Below is a small trained network, with its code and all its weights. Each question gives an input and a class and asks what happens when units are switched off, that is, made to give their printed mean instead of their output.

import numpy as np


def w(rows, s, z=0):
    codes = np.array(rows[::2]) - 128.0
    scale = np.full(codes.shape[1], s)
    scale[-1] = z or s
    return codes * scale


def norm(h):
    return h / np.sqrt((h * h).mean(-1, keepdims=True) + 1e-5)


def f(y):
    return np.maximum(y, 0)


def log_softmax(a):
    a = a - a.max(-1, keepdims=True)
    return a - np.log(np.exp(a).sum(-1, keepdims=True))


def net(x, mask):
    res = np.array(x, float).reshape(1, 5) / 4 @ E
    u = 0
    for l in range(3):
        y = f(norm(res) @ A[l][:, :-1].T + A[l][:, -1])
        res = res + np.where(mask[u : u + 3], y, B[l][:, -1]) @ B[l][:, :-1]
        u += 3
    return log_softmax(norm(res)[-1] @ U[:, :-1].T + U[:, -1])


A, B = {}, {}
E = w([
[139,160,120],'x0',
[213,89,123],'x1',
[196,221,183],'x2',
[124,150,228],'x3',
[134,255,70],'x4',
],0.01)
A[0] = w([
[238,238,140,100],'L0N1',
[133,124,146,1],'L0N2',
[2,193,92,132],'L0N3',
],0.0084,0.0031)
B[0] = w([
[249,208,39,253],'L0N1',
[238,60,231,128],'L0N2',
[253,10,28,218],'L0N3',
],0.0068,0.005)
A[1] = w([
[101,103,252,193],'L1N1',
[142,43,136,51],'L1N2',
[48,85,96,251],'L1N3',
],0.015,0.0032)
B[1] = w([
[67,99,100,245],'L1N1',
[178,135,74,232],'L1N2',
[116,3,129,253],'L1N3',
],0.021,0.0057)
A[2] = w([
[170,189,250,148],'L2N1',
[90,189,30,252],'L2N2',
[101,166,207,74],'L2N3',
],0.012,0.003)
B[2] = w([
[80,75,134,193],'L2N1',
[153,47,251,254],'L2N2',
[65,148,108,141],'L2N3',
],0.015,0.0053)
U = w([
[228,251,123,146],'0',
[134,33,74,211],'1',
[31,192,150,3],'2',
],0.013,0.0053)

Each question gives the input, the list of numbers given to net, and the class t.
The units are the neurons (one row each of A and B). Each row of codes is followed by its name. A weight is (code - 128) times the scale printed after its matrix; where a second scale follows, it is the last column's (A, B and U).
mask holds one flag per neuron, layer by layer. A switched-off neuron (its flag False) gives its mean, the last column of its row in B, instead of its output. The means were averaged over made-up inputs and are rounded, as every weight is.
A unit's drop is (log p(t) with every unit on - log p(t) with that unit switched off) / (log p(t) with every unit on - log p(t) with every unit switched off).
The circuit of an input: a set's keep is (log p(t) with only the set's units on - log p(t) with every unit switched off) / (log p(t) with every unit on - log p(t) with every unit switched off). Starting from all 9 units, units are removed one at a time, each time the one whose removal leaves the highest keep (on an exact tie, the one counted first), for as long as the keep stays at least 0.8.
units of the circuit, in order: the units of the circuit, biggest drop first
k most important neurons: the k neurons with the biggest drops, biggest first
drop when u is switched off: that unit's drop, to one decimal
input [-3,4,-4,5,5], class 0: units of the circuit, in order	[L1N3 L0N1]
input [-4,8,1,-2,5], class 0: 2 most important neurons	[L1N3 L1N1]
input [4,-1,1,-8,5], class 0: units of the circuit, in order	[L1N3]
input [2,5,2,6,2], class 0: 2 most important neurons	[L0N1 L1N3]
input [8,5,3,-6,-1], class 0: units of the circuit, in order	[L1N3 L1N1]
input [4,5,8,-1,-5], class 0: 2 most important neurons	[L0N1 L1N3]
input [1,-4,4,5,-6], class 2: 2 most important neurons	[L1N3 L0N3]
input [-8,3,-1,2,6], class 0: 2 most important neurons	[L1N3 L1N1]
input [-7,4,0,5,6], class 0: drop when L0N1 is switched off	0.4
input [-7,0,6,0,4], class 0: drop when L0N1 is switched off	0.2
input [8,0,4,1,-1], class 0: drop when L0N1 is switched off	0.6
